Below are the code and all the weights of a small trained network. Each question names an input and a target symbol and asks about switching units off, where a switched-off unit gives its printed mean instead of its output.

import numpy as np


def w(rows, s, z=0):
    codes = np.array(rows[::2]) - 128.0
    scale = np.full(codes.shape[1], s)
    scale[-1] = z or s
    return codes * scale


def f(y):
    return y / 2 * (1 + np.tanh(0.7978845608 * (y + 0.044715 * y**3)))


def softmax(a):
    e = np.exp(a - a.max(-1, keepdims=True))
    return e / e.sum(-1, keepdims=True)


def log_softmax(a):
    a = a - a.max(-1, keepdims=True)
    return a - np.log(np.exp(a).sum(-1, keepdims=True))


def net(x, mask):
    ids = ['Γαβζθμξσω'.index(c) for c in x.split()]
    T = len(ids)
    res = E[ids] + P[:T]
    r = res
    for j in range(3):
        rows = slice(2 * j, 2 * j + 2)
        q, k, v = (r @ M[0][rows].T for M in (Q, K, V))
        z = softmax(np.where(np.tri(T) > 0, q @ k.T / 2**0.5, -1e9)) @ v
        o = O[0][rows]
        res = res + np.where(mask[j], z, o[:, -1]) @ o[:, :-1]
    y = f(res @ A[0][:, :-1].T + A[0][:, -1])
    res = res + np.where(mask[3:27], y, B[0][:, -1]) @ B[0][:, :-1]
    return log_softmax(res[-1] @ U[:, :-1].T + U[:, -1])


Q, K, V, O, A, B = {}, {}, {}, {}, {}, {}
E = w([
[140,204,144,115,7,167,83,217],'Γ',
[100,88,124,135,173,179,145,152],'α',
[87,155,217,149,85,94,100,157],'β',
[176,97,156,232,205,96,115,84],'ζ',
[142,188,117,22,203,91,109,127],'θ',
[183,63,115,45,32,228,94,101],'μ',
[131,120,61,139,76,151,75,174],'ξ',
[150,3,82,103,94,174,128,115],'σ',
[163,57,190,128,127,91,57,98],'ω',
],0.023)
P = w([
[112,10,105,140,21,65,171,157],'0',
[203,84,134,141,110,97,128,233],'1',
[154,119,104,147,187,101,45,134],'2',
[63,81,88,148,59,123,198,100],'3',
[215,101,176,148,158,125,137,213],'4',
[161,150,96,168,217,143,39,94],'5',
[62,96,110,150,82,166,203,81],'6',
[212,124,203,142,184,143,150,204],'7',
[168,177,90,180,229,176,36,56],'8',
[61,122,140,155,99,199,218,64],'9',
[226,137,210,136,200,158,168,179],'10',
[177,210,83,197,219,200,20,2],'11',
[71,145,161,166,127,227,221,36],'12',
[222,144,204,133,190,155,155,184],'13',
],0.01)
Q[0] = w([
[215,126,72,217,99,151,90,214],'H0',
[190,104,158,209,139,97,222,148],'H0',
[182,138,136,8,184,59,184,235],'H1',
[62,118,46,172,146,71,182,65],'H1',
[91,168,90,123,175,91,106,59],'H2',
[159,129,133,61,131,130,163,100],'H2',
],0.011)
K[0] = w([
[188,162,102,201,151,163,141,80],'H0',
[177,71,127,228,164,110,164,143],'H0',
[165,123,166,15,149,74,243,123],'H1',
[68,59,76,147,129,69,95,230],'H1',
[74,121,87,178,108,43,142,159],'H2',
[111,56,130,81,119,100,109,156],'H2',
],0.011)
V[0] = w([
[130,102,115,55,137,113,123,180],'H0',
[96,83,62,95,111,79,64,159],'H0',
[174,68,170,133,104,113,117,195],'H1',
[172,203,139,2,140,136,162,47],'H1',
[117,157,166,120,94,210,176,11],'H2',
[26,100,178,141,157,140,124,156],'H2',
],0.0085)
O[0] = w([
[136,163,107,178,124,163,99,2,147],'H0',
[106,140,83,211,55,142,140,88,254],'H0',
[123,139,174,155,202,167,91,102,228],'H1',
[207,135,123,152,57,96,153,93,76],'H1',
[81,95,159,220,120,194,104,134,71],'H2',
[85,162,86,150,158,118,120,105,28],'H2',
],0.0088,0.0045)
A[0] = w([
[169,180,93,143,162,106,52,137,62],'N0',
[105,46,106,122,89,129,143,138,151],'N1',
[125,91,101,127,182,106,84,71,76],'N2',
[46,97,120,112,101,142,156,114,34],'N3',
[121,126,84,157,125,125,97,79,32],'N4',
[138,135,160,161,84,63,107,141,135],'N5',
[84,208,120,134,133,124,79,93,40],'N6',
[160,197,94,127,159,173,127,163,190],'N7',
[107,159,157,108,179,130,132,70,180],'N8',
[155,75,143,121,112,61,112,135,58],'N9',
[136,133,152,64,128,168,146,170,89],'N10',
[88,76,187,88,60,130,137,126,139],'N11',
[70,175,110,129,102,113,140,135,183],'N12',
[85,151,98,77,125,139,78,137,149],'N13',
[125,137,108,49,82,100,147,94,134],'N14',
[114,81,121,118,154,121,163,83,237],'N15',
[94,111,87,140,82,129,170,151,3],'N16',
[113,132,185,96,140,139,146,76,133],'N17',
[165,129,182,90,109,163,71,97,52],'N18',
[108,110,145,94,177,87,114,185,65],'N19',
[95,101,140,122,77,104,157,169,151],'N20',
[133,176,118,188,182,57,75,108,152],'N21',
[96,94,142,103,169,156,246,79,142],'N22',
[216,135,97,148,84,118,144,112,62],'N23',
],0.013,0.0058)
B[0] = w([
[173,197,158,145,43,154,121,181,208],'N0',
[119,164,212,107,150,100,208,103,207],'N1',
[167,170,141,157,102,157,240,31,174],'N2',
[170,151,205,101,177,32,224,186,169],'N3',
[180,83,130,137,166,124,178,174,173],'N4',
[128,102,136,64,201,190,184,85,190],'N5',
[78,139,188,73,248,129,128,184,185],'N6',
[61,110,136,157,233,76,77,61,202],'N7',
[67,32,90,197,43,65,184,91,184],'N8',
[82,205,72,163,116,150,113,108,162],'N9',
[89,137,50,163,160,112,185,77,159],'N10',
[177,119,30,140,212,130,25,112,219],'N11',
[101,135,130,64,16,179,131,132,183],'N12',
[180,128,177,172,72,148,120,74,201],'N13',
[132,48,132,204,97,216,139,165,176],'N14',
[84,203,81,108,141,152,145,165,166],'N15',
[113,71,103,85,96,2,46,99,147],'N16',
[109,77,69,54,54,111,168,125,163],'N17',
[48,131,137,191,89,73,174,207,214],'N18',
[138,152,21,140,128,142,177,179,185],'N19',
[172,113,123,145,80,78,108,140,171],'N20',
[137,87,97,34,125,102,66,185,218],'N21',
[169,182,181,142,27,100,2,128,158],'N22',
[106,154,198,99,227,110,112,119,247],'N23',
],0.0071,0.011)
U = w([
[106,184,146,151,105,122,143,152,3],'Γ',
[97,80,87,140,149,102,92,60,97],'α',
[84,68,135,65,140,145,115,145,147],'β',
[133,116,83,128,132,128,140,173,120],'ζ',
[188,134,157,95,160,74,119,108,156],'θ',
[152,1,165,191,136,142,110,174,104],'μ',
[170,110,75,112,92,156,35,115,196],'ξ',
[143,102,114,81,112,219,167,131,172],'σ',
[177,56,112,126,27,77,128,147,148],'ω',
],0.0087,0.003)

Each question gives the input, a string of symbols that net reads in full, and the target symbol t.
The units are the heads (2 rows each of Q, K, V and O) and the neurons (one row each of A and B). Each row of codes is followed by its name. A weight is (code - 128) times the scale printed after its matrix; where a second scale follows, it is the last column's (O, A, B and U).
mask holds one flag per unit, heads first, then neurons. A switched-off unit (its flag False) gives its mean, the last column of its rows in O or B, instead of its output. The means were averaged over made-up inputs and are rounded, as every weight is.
A unit's drop is (log p(t) with every unit on - log p(t) with that unit switched off) / (log p(t) with every unit on - log p(t) with every unit switched off).
The circuit of an input: a set's keep is (log p(t) with only the set's units on - log p(t) with every unit switched off) / (log p(t) with every unit on - log p(t) with every unit switched off). Starting from the 12 units with the biggest drops (on a tie, the unit counted first), units are removed one at a time, each time the one whose removal leaves the highest keep (on an exact tie, the one counted first), for as long as the keep stays at least 0.8.
circuit, biggest first: the units of the circuit, biggest drop first
unit that matters most: the unit with the biggest drop
top k neurons: the k neurons with the biggest drops, biggest first
heads that matter: for each layer, one digit per head in row order, 1 if its drop is at least 0.15 and else 0, layers parted by /
drop when u is switched off: that unit's drop, to one decimal
input ξ ω ξ α Γ ξ α μ ξ ξ, target ω: top 2 neurons : N16, N23
input ξ β ξ α, target Γ: top 3 neurons : N22, N15, N3
input ζ ζ θ ω β ξ ξ μ ω ξ ξ β Γ, target ξ: unit that matters most : N11
input ξ β β θ ω, target θ: circuit, biggest first : N23, H1
input β ξ ξ ω ξ, target ξ: circuit, biggest first : N18, N3, H0
input β μ β θ ξ θ ξ Γ, target θ: circuit, biggest first : N23, H1
input μ ξ ξ β β ξ ξ ξ α β β Γ ζ, target ζ: circuit, biggest first : H0, N19, H1
input ξ ξ ζ ζ ω Γ ξ σ θ ξ α μ μ, target μ: top 2 neurons : N18, N11
input σ ζ ξ ξ ζ θ β ξ μ α, target Γ: top 4 neurons : N22, N3, N15, N21
input μ ξ ζ ξ α, target ζ: top 4 neurons : N19, N10, N13, N14
input θ β μ ω μ σ α μ ξ μ, target ω: circuit, biggest first : N18, N22
input θ ξ μ ω α σ, target σ: circuit, biggest first : N2, N15, N7
input ζ ω β μ σ β μ μ μ θ ξ α, target α: circuit, biggest first : N7, H2
input θ α β ξ θ ω ω, target α: unit that matters most : N0
input β ω θ ξ ζ α, target α: circuit, biggest first : N7, N8, H1, H2
input β Γ Γ α β θ ξ ω, target θ: circuit, biggest first : H1, N23
input α ζ Γ, target Γ: heads that matter : 010
input ξ α β ξ ξ ξ μ β β, target β: top 2 neurons : N6, N21
input ξ ω ω θ ξ β β ζ β ζ ξ β ξ ξ, target ζ: top 2 neurons : N19, N10
input μ β ω ξ β ξ μ θ ξ ζ ξ ξ β, target ω: unit that matters most : N23
input ξ σ ξ ξ θ μ μ ξ, target μ: drop when H2 is switched off : 1.6
